Below is a small trained network, with its code and all its weights. Each question gives an input and a class and asks what happens when units are switched off, that is, made to give their printed mean instead of their output.

import numpy as np


def w(rows, s, z=0):
    codes = np.array(rows[::2]) - 128.0
    scale = np.full(codes.shape[1], s)
    scale[-1] = z or s
    return codes * scale


def norm(h):
    return h / np.sqrt((h * h).mean(-1, keepdims=True) + 1e-5)


def f(y):
    return np.maximum(y, 0)


def log_softmax(a):
    a = a - a.max(-1, keepdims=True)
    return a - np.log(np.exp(a).sum(-1, keepdims=True))


def net(x, mask):
    res = np.array(x, float).reshape(1, 3) / 4 @ E
    u = 0
    for l in range(4):
        y = f(norm(res) @ A[l][:, :-1].T + A[l][:, -1])
        res = res + np.where(mask[u : u + 10], y, B[l][:, -1]) @ B[l][:, :-1]
        u += 10
    return log_softmax(norm(res)[-1] @ U[:, :-1].T + U[:, -1])


A, B = {}, {}
E = w([
[30,46,38,133,67,116,125,106,33,211],'x0',
[86,213,136,52,2,38,103,15,157,81],'x1',
[128,168,78,218,172,172,74,56,201,187],'x2',
],0.008)
A[0] = w([
[114,153,169,195,149,135,113,62,119,160,13],'0.n1',
[116,150,122,254,134,150,139,49,155,102,3],'0.n2',
[121,149,128,173,148,139,150,79,161,160,14],'0.n3',
[113,112,165,155,125,133,113,99,135,109,51],'0.n4',
[161,172,146,128,125,134,209,108,241,104,87],'0.n5',
[173,103,119,220,178,120,129,206,128,232,102],'0.n6',
[13,33,100,155,76,177,233,35,159,143,46],'0.n7',
[86,149,192,81,104,128,57,211,60,93,95],'0.n8',
[82,177,156,202,142,158,47,106,125,150,3],'0.n9',
[140,221,122,90,56,52,90,40,141,217,62],'0.n10',
],0.0056,0.0051)
B[0] = w([
[181,106,75,99,135,78,146,119,148,142,142],'0.n1',
[195,97,80,100,122,69,161,121,148,140,162],'0.n2',
[172,126,82,116,141,72,162,120,131,146,141],'0.n3',
[142,94,141,137,99,93,113,126,173,117,128],'0.n4',
[143,133,109,112,140,140,22,127,28,126,214],'0.n5',
[83,99,137,133,143,193,135,79,120,26,223],'0.n6',
[198,186,161,117,161,85,12,153,69,127,188],'0.n7',
[181,69,76,86,163,171,112,90,125,87,178],'0.n8',
[187,120,74,91,144,89,168,122,135,151,149],'0.n9',
[71,59,146,165,173,215,157,93,129,43,255],'0.n10',
],0.011,0.0054)
A[1] = w([
[129,144,124,125,79,175,151,144,129,171,75],'1.n1',
[28,97,86,158,59,104,97,116,67,245,3],'1.n2',
[123,169,73,211,139,126,119,57,218,232,3],'1.n3',
[105,173,151,133,30,124,171,144,168,225,81],'1.n4',
[128,141,147,135,108,140,139,135,135,153,122],'1.n5',
[113,145,130,134,110,138,142,162,149,146,90],'1.n6',
[126,196,175,127,70,87,114,208,165,233,81],'1.n7',
[129,104,144,41,54,63,211,213,117,159,48],'1.n8',
[122,151,129,143,90,145,156,148,164,176,107],'1.n9',
[90,154,162,155,90,159,122,168,175,170,72],'1.n10',
],0.011,0.0033)
B[1] = w([
[85,114,131,125,209,85,116,114,158,111,128],'1.n1',
[109,130,162,134,166,107,11,116,32,128,254],'1.n2',
[249,81,9,101,158,138,153,55,165,126,230],'1.n3',
[138,82,102,55,96,184,166,120,116,50,128],'1.n4',
[127,140,128,127,144,114,130,134,99,122,128],'1.n5',
[134,141,141,176,124,109,158,146,105,108,128],'1.n6',
[186,202,133,184,146,142,77,109,182,123,128],'1.n7',
[196,65,64,76,137,172,144,97,141,111,194],'1.n8',
[156,107,132,105,112,140,125,136,135,135,128],'1.n9',
[122,137,111,155,134,142,155,184,119,117,128],'1.n10',
],0.011,0.0037)
A[2] = w([
[59,201,127,102,20,69,132,26,169,121,2],'2.n1',
[79,159,150,150,109,139,144,155,133,160,30],'2.n2',
[152,142,117,93,117,151,96,100,114,94,197],'2.n3',
[112,117,132,119,99,125,140,143,142,163,70],'2.n4',
[110,134,147,127,116,126,138,131,146,153,63],'2.n5',
[206,251,201,131,141,107,135,156,223,107,21],'2.n6',
[115,150,158,118,125,131,149,133,129,163,43],'2.n7',
[128,118,147,133,109,123,134,135,138,148,137],'2.n8',
[119,134,167,60,70,78,196,201,118,119,35],'2.n9',
[120,164,148,133,84,119,170,145,174,169,45],'2.n10',
],0.015,0.0023)
B[2] = w([
[62,118,140,121,152,254,166,77,148,41,173],'2.n1',
[90,116,133,113,150,101,142,106,108,66,128],'2.n2',
[108,130,121,145,146,61,141,98,135,113,248],'2.n3',
[144,134,125,144,115,119,116,120,105,117,128],'2.n4',
[123,129,129,124,130,135,127,145,113,135,128],'2.n5',
[100,93,119,136,124,98,18,125,17,187,174],'2.n6',
[108,135,141,124,127,120,130,136,120,132,128],'2.n7',
[129,127,145,128,133,123,133,119,146,134,128],'2.n8',
[180,105,97,84,122,164,124,129,123,142,140],'2.n9',
[100,123,111,150,148,94,144,114,102,88,128],'2.n10',
],0.016,0.014)
A[3] = w([
[135,194,145,86,71,126,100,74,156,98,56],'3.n1',
[123,169,114,167,148,8,169,172,128,159,147],'3.n2',
[170,86,113,58,105,95,184,141,140,159,59],'3.n3',
[146,112,154,23,65,91,179,201,99,96,49],'3.n4',
[57,151,178,169,119,126,157,141,145,81,22],'3.n5',
[97,84,116,133,158,80,157,101,121,115,250],'3.n6',
[104,93,158,218,190,178,171,243,139,200,68],'3.n7',
[121,134,132,135,121,131,120,133,145,139,80],'3.n8',
[116,170,120,126,102,112,56,135,79,190,97],'3.n9',
[112,126,147,119,132,131,120,137,158,141,114],'3.n10',
],0.017,0.0014)
B[3] = w([
[131,33,97,148,212,155,201,189,93,112,161],'3.n1',
[106,132,136,143,60,202,132,161,148,175,141],'3.n2',
[175,160,122,154,120,144,155,184,168,166,163],'3.n3',
[145,152,51,218,193,92,72,7,172,166,159],'3.n4',
[136,141,129,109,76,147,138,170,136,168,172],'3.n5',
[152,174,163,118,88,129,133,183,156,175,251],'3.n6',
[29,129,143,64,90,152,180,47,137,17,169],'3.n7',
[127,135,107,113,144,115,117,131,155,119,128],'3.n8',
[110,130,184,115,105,75,140,197,101,158,198],'3.n9',
[131,152,119,104,157,141,155,144,104,134,128],'3.n10',
],0.013,0.014)
U = w([
[46,87,151,95,138,226,189,87,129,2,234],'0',
[108,114,177,124,130,55,28,167,16,163,203],'1',
[241,110,28,148,180,107,147,71,189,147,62],'2',
[143,182,183,123,30,147,170,222,192,180,2],'3',
],0.0098,0.00085)

Each question gives the input, the list of numbers given to net, and the class t.
The units are the neurons (one row each of A and B). Each row of codes is followed by its name. A weight is (code - 128) times the scale printed after its matrix; where a second scale follows, it is the last column's (A, B and U).
mask holds one flag per neuron, layer by layer. A switched-off neuron (its flag False) gives its mean, the last column of its row in B, instead of its output. The means were averaged over made-up inputs and are rounded, as every weight is.
A unit's drop is (log p(t) with every unit on - log p(t) with that unit switched off) / (log p(t) with every unit on - log p(t) with every unit switched off).
The circuit of an input: a set's keep is (log p(t) with only the set's units on - log p(t) with every unit switched off) / (log p(t) with every unit on - log p(t) with every unit switched off). Starting from the 12 units with the biggest drops (on a tie, the unit counted first), units are removed one at a time, each time the one whose removal leaves the highest keep (on an exact tie, the one counted first), for as long as the keep stays at least 0.8.
circuit, biggest first: the units of the circuit, biggest drop first
most important unit: the unit with the biggest drop
top k neurons: the k neurons with the biggest drops, biggest first
k most important neurons of layer l: the k neurons of layer l with the biggest drops, biggest first
drop of u: that unit's drop, to one decimal
input [-7,-8,3], class 0: circuit, biggest first => [3.n7]
input [3,0,-2], class 3: top 2 neurons => [0.n7, 2.n1]
input [3,-3,-4], class 2: top 3 neurons => [0.n10, 2.n6, 2.n1]
input [-3,2,3], class 3: 2 most important neurons of layer 3 => [3.n2, 3.n6]
input [-2,-3,-1], class 3: top 4 neurons => [0.n6, 0.n10, 3.n5, 2.n1]
input [0,2,3], class 3: top 3 neurons => [3.n6, 0.n10, 3.n4]
input [2,-1,-4], class 2: top 2 neurons => [3.n4, 0.n10]
input [0,5,6], class 2: 2 most important neurons of layer 0 => [0.n6, 0.n2]
input [8,8,-6], class 0: top 3 neurons => [2.n1, 2.n6, 0.n5]
input [7,3,-8], class 2: top 2 neurons => [1.n8, 2.n6]
input [-1,6,-7], class 2: top 2 neurons => [1.n8, 0.n6]
input [-7,-8,6], class 0: top 2 neurons => [3.n7, 0.n6]
input [6,-7,1], class 0: top 3 neurons => [0.n6, 3.n7, 2.n6]
input [1,-3,2], class 3: top 3 neurons => [0.n10, 3.n5, 2.n1]
input [1,-1,5], class 2: most important unit => 1.n3
input [-2,0,3], class 3: top 2 neurons => [2.n1, 3.n2]
input [6,8,7], class 0: top 2 neurons => [0.n10, 2.n1]
input [-6,5,-1], class 1: top 2 neurons => [2.n6, 0.n6]
input [3,0,1], class 3: 2 most important neurons of layer 0 => [0.n7, 0.n5]
input [2,2,-1], class 3: most important unit => 2.n6
input [-6,1,3], class 1: drop of 2.n6 => 0.1
input [-6,-8,4], class 0: drop of 0.n6 => 0.1
input [-7,-4,-2], class 1: drop of 2.n6 => 0.5
input [6,-8,-2], class 0: drop of 3.n7 => 0.2
